In the rows, 128 means zero.
Each row has a class, written after it, and each block has its own classes.
[113 160  95 183 151 164 120 130 141  67  81 159 162  54 132 104  90 168
 158 132 129 103 130  72 147 168  76 129 120 115 121 126 133] => Loka
[201  96 174 129 134 141  59 167 101 197 137 138 139  97 154 170 114 146
 136  65 163 190 114 136 180  71 140 115  79 104 113 168  93] => firud
[ 94  90 144 112 116 107 147 141 123  47 164 102 154 137 167 115 155 115
 147 125 126  77 158  79 132 171 130  95 102 167 123 123 155] => firud
[115 137 162  83 127 112 190 125 144  77 181 109 100 136 160 148 139 160
 158 170 129 129 136  99  93 135  85  88 111 140 122  64 145] => Zivem
[ 88 146 161 105 107 102 115 146 107 118 169  93 146 138 116 195 103 112
 135 158 106 119 135 116 135 237 161 114 180 117 107 113 138] => vuko
[151  73 190  78 111 105 138 173 132  99 192  99 103 145 158 177 153 154
 136  91 142 176 156 125  76  59 171  89  40 156 123 120 124] => dize
[128 120 165 124 143 103  89 146 100 118 147 100 149 126 149 201 100  93
 121 121 124  73 134  93 186 252 102 141 182 128 101 157 185] => rez
[125  53 155  77 128  89 171 133  95 128 174 101  94 152 181  88 232 119
 100  93 134  77 154 127 141  77 124 102 100 219 112 147 137] => dolu
[116 125 163  95 117 103 133 136 107 138 160 100 113 165 147 166 126 102
 120 151 110 112 124 132 131 186 120 117 164 143 117 117 144] => Zivem
[ 78 146 114 139 109 131 157 128 112 155  97 132 121  91 123  92 176 137
 101 126  90 110 132 139 137 132 144 138 159 203 117 150 104] => Loka
[111 119 160 125 124 123 101 157  87 175 146 113 157  98 143 163 154 132
 123  91 136 132 127 133 177 149 156 118 142 147  99 165 115] => menug
[ 92 110 182  81 108  77 198 145 124  55 203  82  98 123 176 198 166 142
 112 153 112  68 170  78 120 196 127 104 152 214  97  88 170] => Loka
[154 161 143 117 129 130 152 136 131 165 125 149  72  82 130 188 119 176
 114 138 101 136 130 109 124 134 107 151 147 163 101 111 116] => vuko
[152 105 146 142 105 130  70 150 110 112 127 100 135 181 125 134  98  95
 119 117 122 145 131 150 116 139 164 119 113  84 133 143 141] => Fup
[209 129 150 144 157 152 100 139 140 155 125 168  94  79 167 153 103 176
 141 101 153 170 112 107 139  49  77 129  65 114 119 124 111] => tek
[187 130 140 148 164 155  79 140 144 143 106 175 113  71 145 170  67 152
 150 116 143 137 123  87 153 116  71 148  94 112 120 148 143] => rez
[112 139  72 181 121 160  70 101  88 181  54 139 159 153 108  29 128  88
 119 104 116 130 107 173 155 120 132 144 149 103 148 166 108] => Fuve
[154 125 132 138 122 136  95 134 154 113 112 149 103 123 136 142  77 109
 136 149 100 120 132 108 113 145 107 137 118 117 135 127 141] => firud
[ 69 126 120 122  72 118 112 122 114 176 102  99 104 212  88  72 146  41
  91 164  51 119 120 193  81 144 192 134 176 150 147 149 126] => vuko
[153 165 123 155 131 155  84 130 100 192  95 145 130  94 107 144  97 147
 124 118 124 164 107 145 163 139 120 138 154  90 114 135  91] => vuko
[105  96 151 109 104 122 135 125 108 164 157  99 131 156 137  77 207 109
 123 104 137 166 135 164 124  46 175  95  91 153 137 143 108] => rez
[ 75 168 117 146 146 144 181 125 150  50 129 139 149  51 146 123 128 189
 171 159 127  93 149  53 124 179  74 101 126 133 104  81 141] => menug
[123 125 132 126 106 121 161 128 127 118 131 125  99 124 148 119 158 135
 114 134 100 107 144 115 120 127 124 130 132 176 119 112 125] => firud
[118 105 123 140 117 115 123 136 112  98 117 121 120 148 156 120 143 103
  96 110  97  66 140 103 132 167 126 145 136 192 119 153 158] => tek
[136 145 135 127 151 138 111 132 142 153 120 146 101 108 124 152  94 136
 134 148 108 132 116 119 121 136 112 132 126 115 120 130 129] => dolu
[137 112 124 150 140 150  95 150 111 145 102 134 138 101 128 106 134 150
 121  85 127 148 122 128 139  96 151 120  90 130 119 172 115] => dolu
[118 129 115 142 131 132 133 111 130  95 117 133 138 135 150  78 132 109
 153 147 125  82 129  99 148 153  66 123 135 124 130 108 144] => firud
[134 129 128 118 140 136 134 120 164 120 134 155  98 122 145 111 115 130
 157 149 121 131 130 110 106  85  81 123  91 131 132 111 127] => nin
[156 131 171 103 115 119 108 148 155 118 153 121  82 148 127 193  82 122
 133 163 101 163 138 129  76 131 149 118 106 102 131 109 142] => Fup
[141 122 128 174 141 158  93 146 120  73 116 128 165  87 155 113 110 161
 157  94 164 139 133  93 143 126 103  97  78  83 120 131 132] => menug
[105 145 158 116 116 103 101 125 124  89 167  93 138 174 129 178  82  81
 141 182 115 112 127 126 114 228 122 105 169  77 128  87 156] => tek
[163 114 151 113 168 129 148 128 150  96 152 141  86 114 172 137 115 162
 156 138 143 110 126  79 124  99  52 113  78 125 117  99 161] => dolu
[117 107 158 105 129 107 162 144  93 123 169 111 134 112 172 155 170 158
 124 108 132  86 142  91 182 159 117 120 137 179  92 126 144] => Fup
[181 129 152 138 155 155  88 135 119 160 140 135 134 106 137 128 111 171
 163 101 175 201 101 140 147  57 115 103  68  47 126 120 104] => dolu
[127 143 105 170 151 158  64 134  85 173  78 142 190  94 117 100 105 118
 144 103 149 127 100 130 204 159  99 136 151  93 118 165 107] => dize
[ 99 139  85 164 113 153  96 114 119 142  90 134 148 140 112  55 125  94
 131 134 101 135 126 147 122 122 154 123 132 112 145 148 113] => Fuve
[ 63 128 139 100 108 103 135 122 107 142 148  99 138 167 124 113 146  80
 130 161  96  85 127 132 135 194 136 115 179 148 121 122 143] => vuko
[100 133 121 131 122 140 157 143 122  88 130 127 141 100 137 115 152 172
 136 118 121 142 137 104 111 125 140 102  96 161 123 126 111] => Zivem
[146 134 159 102 121 118 123 141 134 150 141 120  77 139 137 184 109 125
 120 143 103 149 133 131 101 128 133 126 126 137 124 115 117] => pulem
[100 106 121 134  84 122 110 130 140  96 112 107 114 191 115  90 124  58
 107 152  73 113 144 148  72 146 183 125 127 143 154 137 140] => firud
[109 103 156 102  85 111 121 147 105 154 147  94 114 169 122 127 159 100
  99 126  92 144 140 168 107 119 203 116 131 152 127 145 120] => Fup
[190 100 159 118 178 129  95 164 116 188 128 169 112  56 177 206 106 161
 120  62 142 106 128  76 211 125  76 157 113 183  81 188 128] => nin
[ 76 170 133 124  96 116 154  99 135 105 151  96 123 178 120 102 133  96
 143 207 103 127 119 152  85 165 116  99 171  89 136  57 132] => tek
[151 139 162 127 139 128 120 165  96 189 132 118 108  72 125 206 134 186
  93  88 123 170 121 143 155 132 162 123 142 138  86 157  94] => dolu
[120 129 145 108 124 118 148 138 130 134 151 134  98 111 151 153 130 136
 134 145 101 119 144 105 120 133 130 121 124 173 112 126 133] => Fuve
[ 75 119 127 118 111 112 151 111  83 166 132  99 137 146 137  91 202 100
  99 118 112  87 136 143 162 152 139 127 170 192 118 144 128] => rez
[ 74 145 108 138 132 129 144 124  86  98 124 108 182 116 140 110 155 139
 147 123 134  83 134  95 180 200 102 112 161 141 107 119 118] => pulem
[167  86 119 149 131 138 123 152 138  85  99 139  76 126 146 120 126 143
  88  90  98 108 146 105  94  90 141 145  73 181 125 168 154] => dolu
[110 110 119 138 133 124 109 141 118 110 108 127 131 137 136 123 109  91
 117 132 102  75 131 104 142 182 112 141 145 161 125 153 156] => dize
[119  93 165  92 115 110 123 140  74 181 167  87 152 160 154 115 196 116
 131  83 153 144 126 159 171  88 154 101 120 143 114 142  97] => pulem
[134 144 102 159 140 156 110 133 126 138  94 158 120  80 133 116 108 149
 128 122 107 131 130 107 132 122 122 136 112 145 124 148 119] => Fuve
[ 95 149 117 162 111 137  97 122 113 106 111 104 150 143 102 119 101  96
 123 155 113 131 128 139 121 195 145 119 161  89 137 124 139] => rez
[139 143 185  74 140 103 172 135 141 126 195 123  84  94 165 219 121 173
 149 156 132 137 144  92 127 147  84 106 128 145  93  72 130] => nin
[105  67 126 110 116 122 145 115 115 117 149 109 131 178 167  12 212  97
 134  95 150 118 137 150 123  23 124  94  65 170 143 139 120] => nin
[107 173 118 145  95 137 129 133 117 125 106 115 117 118  88 154 109 144
 106 156  89 159 138 137  92 177 173 123 164 118 120 105 102] => vuko
[112 128 118 151 135 145 137 119 111 151 108 136 138  99 154  69 171 141
 134 102 139 108 123 125 165  96  94 124 128 145 114 137 118] => menug
[110 171 106 152 123 142 119 123 131 143  88 148 136  96 110 131 102 120
 132 160  90 105 126 112 145 193 105 146 180 126 117 124 118] => firud
[100  72 145 102  97 113 137 140 126  63 165  91 127 208 149  66 173  88
 136 123 121 137 143 144  70  78 167  82  59 156 155 134 141] => Zivem
[135 130 140 134 149 152 118 118 159 109 135 148 129 112 151  90 114 138
 190 146 156 150 121 108 115  67  71  93  67  75 138  98 131] => menug
[ 77 142  64 177 131 156 120 108 128 129  49 150 139 129 109  12 133  88
 121 146  89  80 115 132 131 137  99 153 153 150 145 149 130] => dize
[133 107 210  65 113  92 154 138 128 144 227  90  97 151 173 186 162 136
 153 134 148 160 138 133 114  99 135  85 103 117 115  80 132] => menug
[ 82 110  92 170 122 145  90 114 106  68 110 119 209 153 142  10 147  91
 166 121 151 104 116 117 150 135 109  90  99  87 151 138 137] => tek
[114  92 162 114 122 119  93 135 101 140 166  98 150 161 141 114 150  89
 139 109 145 141 128 146 142 112 158 104  98 124 136 149 135] => rez
[110 156 125 122 129 125 128  98 111 201 118 118 104 161 115  97 148  85
 114 164  97 112 100 173 145 144 115 141 191 110 126 123 122] => dolu
[143 100 170  97 103 104 166 168 124  83 163 103  74 124 155 194 150 164
  91 114  91 120 169 100  90 134 167 122  99 206 103 128 150] => Fup
[ 91 114 140 119  93 113 172 133 132 103 140 101  90 147 145 107 181 124
 103 134  96 115 155 134  76 109 158 110 121 184 124 116 134] => menug
[129 133 130 159  97 139 107 144 117 110  98 111 119 132 115 126 117 122
 101 124 105 154 135 154  98 131 170 122 127 126 133 139 116] => Loka
[111 187 107 158 117 156 133 116 140 151  81 143 105  86 101 125 119 149
 117 157  94 156 130 141  96 134 134 135 155 114 125 108  99] => menug
[112 134 147 114 125 112 142 122 118 129 151 118 121 127 158 139 145 125
 128 143 119 101 126 116 141 158  99 115 149 145 115 108 137] => tek
[189  94 126 154 152 145  84 162 117 110  87 152 103 108 157 158  92 138
 108  75 122 106 138  88 146 119 106 155  84 168 118 180 137] => pulem
[176 127 150 113 149 121 139 151 130 140 132 157  73  73 157 202 110 173
 112 113 113  99 137  79 146 145  82 156 128 186  96 137 142] => vuko
[ 92 114 123 123  91 132 118 121 122 140 117 112 129 168 116  46 164  95
 125 140 102 143 132 174  95  86 171 109 113 123 148 132 115] => Fup
[134 129 122 145 150 146  99 136  93 188  99 157 154  83 145 111 139 145
 130  92 128 103 115 111 206 136 101 152 139 149 104 169 118] => Fup
[109 122 122 132 138 118 132 130  92 154 126 125 128 114 159 127 141 113
 110 120 107  65 130 106 182 184 106 140 173 183 103 154 147] => Fuve
[126 130 123 134 155 152 117 133 110 114 131 137 184  81 153 102 145 169
 184  98 175 141 127  89 177 101  90  96  82 104 117 125  99] => pulem
[145 142 143 114 151 136 143 133 134 158 132 162 110  72 153 151 127 176
 148 129 123 115 130  90 162 118  78 141 121 150 102 120 127] => Fup
[145 123 108 156 137 159  76 140 116 153  78 148 146 109 124  97 115 126
 134  92 127 151 121 128 145  95 138 135  96 120 134 172  99] => pulem
[ 99 142 139 109  90 110 177 148 144 121 126 128  60  96 127 183 147 146
  77 149  41 108 164 107  76 168 179 146 150 240 110 128 124] => firud

A new block, with new classes.
[120 137 143 141  92 103 151 112 145 183 108  91  87 157 153 127 158 104
 126 124  77 100  96  73 145 108 164  91 141 116 155  96 123] => mafaz
[146 145  88 110 114 205 132 119 110 144 140 139 127 159 178 159 115 188
 181  82 201 194 128  75 197  94 162  46 163 126 150 131 168] => piri
[140 110 128 129 129 123 125 150 114 128 144 130 124 127 118 139 138 146
 118 141 129 128 131 129 127 129 150 144 136 154 152 126 106] => mafaz
[ 96 153 131 143 156 134 158 139 121 118 125 161 140 137 111 126 194 140
 106 111 117 117 143 101 107 117 106 190 142 167 147 130 133] => mafaz
[123 185 175 110 111 108 113  49 131 157  60 118  90 112 132 133 112 127
  94 156 153 154 105  95 158 132 178  88 114 129 138 119 105] => Tages
[145  47 121 100 121 172 144  91 136 134 178  88 155 142 152 159 127  75
 119  95 101 108 134 126 124 121  87 143 133 127 103 163 161] => duzil
[107  34 154 136 126 177 142 174 153 123 134 139 129 126 132  91 127  97
 128 170 158  62 113 100 177 104  83 137 175 125 152 192 108] => Tages
[155 105 141 112 138 134 123 120 120 127 140 124 128 113 113 136 123 136
 116 136 134 120 126 121 126 117 149 136 133 132 142 142 100] => Zolo
[139 150 117 100 151 245 192 109  68 151 145 128 123 136 127 168 173 181
 170  52 131 183 130  92 166  60 199 135 158 167 189  96 182] => balu
[174 129 143 150 164 212  96  50 115 160 184 173 142 121 180 188 154  57
  88 147 111 144 146  60 162 102 107 126 213 144 120 162 142] => pada
[130 164 148 185 152 158 120 128 137 157 134 124 120 122 125 116  90  93
 100 131  39 111 108 102 108 165 102 112 118 114  84 126 102] => Zuzed
[107 134 131 148 135 136 110 119 125 109 129 155 132 138 116 121 108 129
 129 148 126 106 122 126  85 116 117 116 154 125 123 124 128] => balu
[193  75 144 184 121 135 252 161 109 148  98 181 195 141  72 132 179 208
 172 138 133 139  76 142 142 156 186 196 109 129 166 108 218] => riva
[126 168 119 103 137  41 138  92 147 153 188 123 114  98 134  83 149 141
 122 131 188  80  89 242  33 201 115 161  81 150 143 114 149] => pada
[146 103 133 101 126 122 130 112 124 117 135 130 113 130 127 138 126 121
 113 135 117 112 111 127 116 128 151 135 117 135 129 134 120] => Vura
[150 104 130 114 152 141 135 136 120 129 145 135 127 132 122 128 137 139
 125 127 142 127 118 124 135 137 152 143 128 151 145 151 121] => pada
[124 123  76  84 173 132 107 134 119 109 116 150 105 105 132 103 122  60
  93 107  98 111 139 111 131 129 102 105 136 125 111 152 124] => Vura
[157 241 102 118 151 129 165 133 121 145 127 143 132 109 129  89 129 162
  67  91 116 137 118 157 112 195 189  95  71 155 130  90 160] => Zuzed
[136 117 132 116 142 128 110 122 120 134 127 130 110 126 120 133 123 119
 122 137 120 111 120 119 124 120 164 119 134 133 144 148 116] => Zuzed
[ 39 121 162 161 160 142  82 141 137 144 139 113 141  81 103  89 106  60
 134 107 162  99 173 143 120  96  49 148 144 110 130 190 165] => Zuzed
[111 125  96 135 122  81 125 112 143 109 134 115 121 133 110 137 171 127
 119  99 112 163 127 135  95 125  75 130 125 124 123  68 158] => Zolo
[154 105 133 125 138 131 114 136 121 125 134 124 116 115 131 131 132 127
 114 132 131 128 127 123 119 126 141 127 126 142 127 138 103] => duzil
[126 122 131 144 108 130 120 119 131 130 129 118 133 124 133 126 119 126
 128 133 115 121 124 130 113 133 107 123 138 133 129 100 123] => nema
[ 85  71 110 153 129 211  95 140 124 159 135 156 150 126 114 139  62  97
 143 147  89  97 133  63 182 128  97 118 181  69 108 189 135] => Zuzed
[114 129 148 167 159 141 152 146  96 150 125 162 130 154 106 142 139 130
 110 134 109 102 140 114 122 111 158 152 140 117 150 147 153] => balu
[137 137 132 139 108 127 127 112 133 133 139 131 138 132 130 126 126 135
 130 141 120 122 124 120 122 136 120 133 137 134 126 108 125] => Zolo
[131 122 138 129 136 126 117 132 129 121 138 127 116 126 117 125 129 142
 116 142 126 118 129 127 127 121 133 122 129 137 136 131 116] => Tages
[138 114 149 129 141 145 146 134 130 132 142 116 121 126 113 133 116 126
 104 119 125 124 125 131 141 125 135 129 113 125 132 148 114] => mafaz
[134 116 128 115 125 147 128 111 115 119 136 133 119 129 113 126 121 136
 118 127 132 115 136 122 143 123 118 136 121 138 131 127 121] => Zolo
[149  96 117  99 118  65 104 213 190 152 118  79  55 145 151  88 151 199
 169 119 121 146 119 101  88 125  78 125  41 133 122 126 112] => Vura
[134 114  92  94 115  93 151 161 114 167 121  78  85 122 135 127 117 134
 136  97 132 142 106 159 178 150 172  91  86  92 160 110 118] => poren
[242 162 151 150 128  80 141 189 135 177 114  92 144 126 185 153 112 168
  85 148 183 249 117 176 112 196 186  86  90 174 142  92 112] => Vura
[158 110 135 126 160 161 129 160 122 121 157 139 117 125 119 114 114 133
 135 121 129 117 144 120 153 126 104 149  97 140 116 176 111] => Zolo
[109  87 150 185 130  83 150 178 165 144 158 144 148 167 119 118 188 169
 151 160 114 130  84  78 140 174 150 171 128 133 142 153 152] => Tages
[148 112 129 117 125 143 179 145 127  97 146 114 147 127 115 140 144 112
 104 102 119 117 141 146 160  93  91 151  97 122 125 141 131] => balu
[130 131 130 111 130 126 121 110 123 120 133 120 129 111 107 124 109 127
 124 121 117 104 125 137 119 116 133 128 104 137 136 137 119] => nema
[142 130 117 127 146 131 124 140 117 127 148 151 130 124 127 131 133 142
 129 130 144 129 127 136 106 122 125 133 133 152 141 131 128] => Vura
[129 102 128 173 135 103 137 165 135 150 174 109 142 122 101 108 136 141
 163 128  97 137 123 144 130 147 111 156 111 116 128 118 157] => piri
[112 143 136 114 117 113 108 118 150 100 131 106 127 145 111 134 146 147
 111 113 117 133 161 114 136  99 118 132 117 125 121 118 117] => Zuzed
[ 53 146 131 129 115  59 141 130 170 128 116 116 101 114 173  90 230  49
 150 106 181 134 148 178 109 135   5 224 132 149 133 108 186] => pada
[117 133 128 135 104 125 117 115 135 130 128 119 130 127 131 127 117 134
 134 135 119 123 123 137 111 129 113 127 137 132 132  97 120] => nema
[120 125 135 142 105 114 107 112 133 127 122 123 130 120 128 116 120 132
 137 141 122 115 126 130 104 135 111 126 138 133 128  98 123] => nema
[129 132 124 140 113 124 122 126 128 128 134 123 143 126 128 128 125 151
 140 137 127 126 122 131 117 130 117 125 139 134 129 109 121] => riva
[120 140 138 123  94 151 161 121 145 122 125 113 132 152 126 134 120 147
 136 125 109 140 131 127 156 114 109 156  97 130 121 113 149] => piri
[126 127 132 141 110 129 126 120 135 130 143 121 141 126 125 126 120 134
 133 137 119 117 123 138 119 130 110 134 132 136 133 109 121] => nema
[112 130 131 151 117  98 126 144 112 106 131 140 140 144 118 138 129 166
 168 116 146 122 128 131 128 141 150 143 111 112 118 143 142] => riva
[176  30 135 181 154  59 127 150 154 143 212 130 176 135  94 104 134 132
 180 184 181  99  93 192  93 152  93 129 172 138 155 155 105] => mafaz
[116 119 120 150 145 190 155 205 131 131 149 133 164 172 117 124  99 179
 123 122 132 120 135 102 171 121 112 116 126 141 147 165  90] => poren
[143 117 136 128 153 143 115 151 117 123 149 121 126 137 133 134 114 144
 122 131 127 135 131 120 137 134 151 123 124 148 130 156 105] => riva
[187  59 105 140 153 174 164 133 135 163 154 148 178 153 114 131 141 137
 146 168  65 132 104  87 132 139  99 152 167 154 134 131 133] => balu
[120 125 124 115 149 147 130 133 121 117 138 132 119 120 111 120 133 121
 121 122 127 103 119 125 127 107 133 134 145 143 148 140  97] => pada
[110 143 118 173 106 108 108 130 119 125 134 129 147 117 124 144 156 137
 129 104 121 121 133  98 101 109  82 123 133 131 125 106 138] => pada
[151 112 121 101 112 123 119 113 126 114 150 137 122 122 121 128 127 143
 127 145 146 106 126 133 136 121 127 139 115 143 138 135 115] => Zolo
[108  99 148 135 144 151 152 163 100 113 103 149 122 152 109  73 122 106
 139 113 108  50 132  77 160 142 146 152  99 156 127 190 133] => Zolo
[104  90  75  98 125 172 141 139 130  88 102 153 130 107  88  97 111 141
 171 101 131 135 134 182  90 134  60 162 119 130 115  96 203] => Zuzed
[125 129 128 138 109 122 117 117 130 126 132 119 133 131 132 134 126 145
 131 139 124 131 125 131 117 131 107 129 131 138 125 105 121] => riva
[152 125 115 123 145 124 115 131 115 108 132 139 124 122 128 128 134 132
 120 134 125 125 132 137 113 126 125 123 133 148 128 124 118] => riva
[193  32 122  90 143 122 166 165 133  78 151 119 149 151 116 147 118 122
 110 125 159 116 136 182 154 120 105 148  76 136 123 195 139] => riva
[ 72 176 169 115 111  64 147 135 140 123 133  88 113 113 101 107 122 117
  94 118 169 102 119 177 168 126 153 149  36 131 153 166 134] => riva
[130 130 132 141 112 125 116 117 134 130 126 124 132 125 131 125 119 132
 131 140 119 125 125 130 115 132 113 126 133 135 129 105 120] => nema
[140 112 124 118 157 126 125 126 117 113 134 134 122 127 119 123 129 124
 123 115 138 114 137 150 104 119 126 125 133 137 139 134 122] => nema
[153 101 143 116 114 110 108 101 126 125 133 100 133 112 118 145 118 136
 115 135  83 132 129 107 105 143 104 152  99 136  98 120  88] => Vura
[120 113 128 112 134 133 121 133 128 118 138 128 113 131 114 123 126 150
 118 134 132 109 136 129 135 121 118 132 116 135 133 143 120] => Tages
[103 187 112 109 216 147 122  87 101 130  63 212 109 113 155  86 162  66
  96 132 123 109 125  74 112 181 115 153 162 166 116 171 103] => poren
[127 118 127 106 135 122 105 125 129 111 143 120 111 126 114 132 113 142
 124 136 117 121 125 127 123 126 134 123 107 141 124 147 113] => Tages
[109 118 124 144 124 110 125 153 135  99 155 123 130 125 109 148 109 109
 117 134  97 128 122 159 111 122 103 158  96 116 114 140 139] => piri
[154  41 138  95 134 116 157 147 159 114 155 108 141 160  98 133 111 146
 116 152 145 109 130 153 154 119  95 156  89 102 126 183 111] => balu
[146 112 144 126 125 128 114 135 128 131 144 124 124 130 127 143 117 145
 125 146 118 124 124 111 120 131 149 139 119 147 132 150 101] => mafaz
[130 128 119 113 135  84  82 111 139  75 140 138  96 141 142 116 117  99
 122 144 109 111 155 179  85 154 110 139 125 112  80 116 135] => riva
[123 163  83 104 141 150 145 173  88 113  81 185  99 102 172  91 147 101
 150  92 181  71 127 110 152 107 157  80 157 127 152 166 148] => Tages
[105 109 142  75 104 186  79  82 153  88 188 111 173 109 192 122  85  82
  81 150 166  98 152 135  96 147  89 140 169 166 101 177 124] => piri
[140 120  91 131 127 162 137 113 114 154  95 118 140 111 148 128  84  85
 133 105 100 111 109 116  94 109 102  57 178  93 121 112 133] => piri
[112 102 162 133  81  92 123 109 154 121 120  92 133 170 133 140 103 114
 146 139 107 171 108 126 160 196 197 150 106 107  99 120 168] => pada
[139 132 123 117 122 131 129 129 125 116 132 130 131 131 132 134 131 124
 120 125 139 123 131 142 125 120 144 130 142 139 139 121 128] => pada
[ 87 128 113 149  90 147 190 161 116 173  81 106 174 155 109 134 121 128
 115 104  99 138 118 100 164 130 177 112 155 125 172  96 175] => mafaz
[137 134 131 137 109 120 131 115 128 132 135 125 135 125 122 126 128 142
 129 133 131 124 123 129 121 135 118 133 127 134 131 106 121] => Zolo
